Here is a tiny trained network, its code and every weight. The questions are about switching its units off for an input and a target symbol, where a switched-off unit gives its printed mean instead of its output.

import numpy as np


def w(rows, s, z=0):
    codes = np.array(rows[::2]) - 128.0
    scale = np.full(codes.shape[1], s)
    scale[-1] = z or s
    return codes * scale


def norm(h):
    return h / np.sqrt((h * h).mean(-1, keepdims=True) + 1e-5)


def f(y):
    return np.maximum(y, 0)


def softmax(a):
    e = np.exp(a - a.max(-1, keepdims=True))
    return e / e.sum(-1, keepdims=True)


def log_softmax(a):
    a = a - a.max(-1, keepdims=True)
    return a - np.log(np.exp(a).sum(-1, keepdims=True))


def net(x, mask):
    ids = ['ΓΛΞΠΣΨζηθμτφ'.index(c) for c in x.split()]
    T = len(ids)
    res = E[ids] + P[:T]
    u = 0
    for l in range(2):
        q, k, v = (norm(res) @ M[l].T for M in (Q, K, V))
        z = softmax(np.where(np.tri(T) > 0, q @ k.T / 3**0.5, -1e9)) @ v
        res = res + np.where(mask[u], z, O[l][:, -1]) @ O[l][:, :-1]
        u += 1
        y = f(norm(res) @ A[l][:, :-1].T + A[l][:, -1])
        res = res + np.where(mask[u : u + 8], y, B[l][:, -1]) @ B[l][:, :-1]
        u += 8
    return log_softmax(norm(res)[-1] @ U[:, :-1].T + U[:, -1])


Q, K, V, O, A, B = {}, {}, {}, {}, {}, {}
E = w([
[193,114,81,178,98,107,113,117,58],'Γ',
[149,94,142,98,99,87,137,33,170],'Λ',
[255,159,60,202,133,113,108,144,150],'Ξ',
[115,68,117,188,206,95,165,168,114],'Π',
[138,190,144,44,41,97,213,118,142],'Σ',
[164,152,144,128,162,33,219,153,156],'Ψ',
[136,91,114,176,65,163,178,144,90],'ζ',
[101,145,91,93,146,163,99,103,139],'η',
[58,41,129,132,104,145,184,101,109],'θ',
[125,154,103,106,145,137,144,208,72],'μ',
[161,127,99,145,96,164,181,108,195],'τ',
[105,150,89,121,47,163,14,109,89],'φ',
],0.0054)
P = w([
[173,80,146,79,154,155,146,144,125],'0',
[69,187,94,151,111,84,141,142,140],'1',
[253,76,114,75,133,184,178,103,69],'2',
[129,96,141,94,101,102,73,211,183],'3',
[143,119,2,115,191,156,198,27,87],'4',
[83,218,99,185,113,109,105,117,125],'5',
[204,57,85,90,149,164,191,94,105],'6',
[88,236,115,217,115,127,99,78,115],'7',
],0.0072)
Q[0] = w([
[78,167,48,132,156,90,181,105,143],'0.h0',
[114,127,215,103,136,149,92,89,127],'0.h0',
[251,30,118,1,111,161,129,177,150],'0.h0',
],0.009)
K[0] = w([
[69,254,143,191,146,122,166,94,135],'0.h0',
[121,79,102,59,143,146,134,87,131],'0.h0',
[126,56,143,69,104,109,73,232,199],'0.h0',
],0.0097)
V[0] = w([
[148,92,151,191,1,190,149,124,80],'0.h0',
[180,124,117,205,98,99,228,142,216],'0.h0',
[188,140,140,149,112,16,96,142,38],'0.h0',
],0.0055)
O[0] = w([
[95,102,2,65,112,27,88,177,83,152],'0.h0',
[183,142,195,154,40,34,117,142,34,248],'0.h0',
[122,181,213,20,230,103,26,107,121,153],'0.h0',
],0.0054,0.0012)
A[0] = w([
[127,181,143,145,135,105,134,219,132,114],'0.n0',
[187,83,113,129,193,90,182,107,109,95],'0.n1',
[109,170,173,253,100,146,128,138,171,107],'0.n2',
[92,156,167,123,67,90,168,109,189,85],'0.n3',
[20,148,130,142,126,135,154,186,185,69],'0.n4',
[60,99,178,179,130,67,122,131,152,77],'0.n5',
[123,121,87,95,186,170,177,106,197,63],'0.n6',
[173,123,91,64,155,87,114,130,55,3],'0.n7',
],0.0071,0.0055)
B[0] = w([
[140,164,137,154,113,249,150,179,115,197],'0.n0',
[72,148,107,74,54,182,37,91,95,241],'0.n1',
[74,171,29,116,206,136,72,178,157,254],'0.n2',
[66,134,120,46,216,104,129,83,189,173],'0.n3',
[119,115,144,37,94,67,77,114,27,179],'0.n4',
[80,52,59,209,197,89,112,122,174,163],'0.n5',
[160,131,22,162,157,121,55,236,97,232],'0.n6',
[70,32,176,124,175,32,181,72,255,203],'0.n7',
],0.0053,0.0031)
Q[1] = w([
[135,137,203,186,178,144,127,124,153],'1.h0',
[245,88,157,27,104,167,91,125,121],'1.h0',
[67,254,97,158,154,95,96,42,86],'1.h0',
],0.0097)
K[1] = w([
[207,119,144,143,184,154,132,66,124],'1.h0',
[151,96,207,103,136,131,87,208,208],'1.h0',
[74,255,116,186,175,89,135,74,74],'1.h0',
],0.0095)
V[1] = w([
[204,200,107,161,126,143,89,153,106],'1.h0',
[138,1,138,215,159,162,63,145,87],'1.h0',
[58,112,168,106,129,151,195,235,69],'1.h0',
],0.0057)
O[1] = w([
[235,73,147,169,125,102,71,164,99,251],'1.h0',
[93,199,69,207,162,89,97,14,46,58],'1.h0',
[107,215,134,118,144,127,253,163,90,55],'1.h0',
],0.0065,0.0015)
A[1] = w([
[124,152,112,149,181,174,189,89,81,23],'1.n0',
[104,118,116,68,67,139,99,98,120,16],'1.n1',
[126,211,220,142,141,175,127,91,115,172],'1.n2',
[97,175,152,121,151,86,124,179,151,102],'1.n3',
[139,149,159,190,100,114,118,153,196,77],'1.n4',
[125,115,126,119,114,106,106,191,115,119],'1.n5',
[144,86,120,252,181,188,181,97,183,2],'1.n6',
[189,152,154,132,136,201,124,153,88,76],'1.n7',
],0.011,0.0043)
B[1] = w([
[215,130,165,170,159,108,133,127,221,196],'1.n0',
[108,182,151,189,124,132,107,143,142,204],'1.n1',
[86,133,115,97,156,188,139,105,27,173],'1.n2',
[177,73,126,132,94,139,123,91,82,209],'1.n3',
[100,190,91,147,193,142,143,88,184,187],'1.n4',
[156,145,117,168,131,159,135,85,144,252],'1.n5',
[8,9,202,233,159,143,141,158,100,198],'1.n6',
[60,167,138,103,144,68,105,188,128,198],'1.n7',
],0.011,0.0039)
U = w([
[171,174,92,189,145,121,223,70,211,88],'Γ',
[165,168,173,134,211,190,164,17,63,85],'Λ',
[144,119,181,57,90,180,166,170,190,253],'Ξ',
[192,116,101,183,21,115,170,155,41,119],'Π',
[74,199,192,168,38,196,58,107,143,135],'Σ',
[81,152,172,63,139,148,113,193,17,148],'Ψ',
[88,47,181,224,171,133,149,172,128,190],'ζ',
[158,59,2,67,175,188,105,171,114,92],'η',
[41,146,70,109,109,4,160,107,101,106],'θ',
[222,45,196,110,111,96,51,91,98,129],'μ',
[179,197,146,147,189,21,124,229,147,133],'τ',
[56,121,158,43,200,78,103,47,217,104],'φ',
],0.0059,0.0029)

Each question gives the input, a string of symbols that net reads in full, and the target symbol t.
The units are the heads (3 rows each of Q, K, V and O) and the neurons (one row each of A and B). Each row of codes is followed by its name. A weight is (code - 128) times the scale printed after its matrix; where a second scale follows, it is the last column's (O, A, B and U).
mask holds one flag per unit, layer by layer, with each layer's heads first. A switched-off unit (its flag False) gives its mean, the last column of its rows in O or B, instead of its output. The means were averaged over made-up inputs and are rounded, as every weight is.
A unit's drop is (log p(t) with every unit on - log p(t) with that unit switched off) / (log p(t) with every unit on - log p(t) with every unit switched off).
The circuit of an input: a set's keep is (log p(t) with only the set's units on - log p(t) with every unit switched off) / (log p(t) with every unit on - log p(t) with every unit switched off). Starting from the 12 units with the biggest drops (on a tie, the unit counted first), units are removed one at a time, each time the one whose removal leaves the highest keep (on an exact tie, the one counted first), for as long as the keep stays at least 0.8.
units of the circuit, in order: the units of the circuit, biggest drop first
most important unit: the unit with the biggest drop
k most important neurons: the k neurons with the biggest drops, biggest first
k most important neurons of layer l: the k neurons of layer l with the biggest drops, biggest first
drop of u: that unit's drop, to one decimal
input η φ μ, target ζ: units of the circuit, in order	(0.h0 1.n6)
input Ξ μ μ, target μ: most important unit	0.n7
input Π Π Ψ μ, target Ψ: 2 most important neurons	(1.n7 1.n2)
input Λ η Ξ, target Σ: 2 most important neurons	(0.n1 1.n1)
input φ φ μ Π Ξ Ψ Σ, target Λ: units of the circuit, in order	(1.n2 0.h0)
input Π η η, target Λ: units of the circuit, in order	(1.h0 1.n2 1.n0 0.h0)
input Π Γ Π Σ τ, target φ: units of the circuit, in order	(0.h0 0.n7)
input μ η φ, target τ: 2 most important neurons	(1.n7 1.n0)
input η η φ, target ζ: units of the circuit, in order	(0.h0 1.n6)
input φ φ Π, target η: 2 most important neurons of layer 0	(0.n1 0.n6)
input τ φ Σ θ θ ζ η, target Γ: units of the circuit, in order	(1.h0 1.n0)
input ζ φ φ, target θ: units of the circuit, in order	(0.h0 0.n7 1.h0)
input τ Π Λ φ τ, target Λ: units of the circuit, in order	(0.h0 1.n2)
input Γ μ φ Π Ψ θ Γ, target Λ: most important unit	1.h0
input φ φ φ τ τ τ τ Λ, target φ: units of the circuit, in order	(1.h0 0.n3)
input Π Γ Π, target Λ: 2 most important neurons of layer 0	(0.n1 0.n6)
input η Ψ φ Ξ φ φ Π, target μ: 2 most important neurons of layer 0	(0.n1 0.n7)
input μ Λ τ φ τ, target Σ: 3 most important neurons	(0.n1 1.n1 0.n5)
input Π φ τ Ψ Λ μ, target Ψ: 2 most important neurons of layer 1	(1.n7 1.n2)
input η Σ η Σ Ξ, target Ξ: most important unit	1.h0
input φ θ φ θ Σ Σ τ, target Γ: 2 most important neurons	(1.n0 0.n1)
input φ Ψ Ξ, target η: drop of 0.h0	2.5
input φ φ Γ Λ Λ Ψ, target Λ: drop of 1.n2	0.3
input ζ φ Ξ, target θ: drop of 1.h0	0.4
input φ Ξ θ, target η: drop of 0.h0	3.5
input φ φ Λ Λ Ξ Λ μ η, target η: 2 most important neurons of layer 0	(0.n2 0.n1)
input η η Γ Γ, target μ: most important unit	0.h0
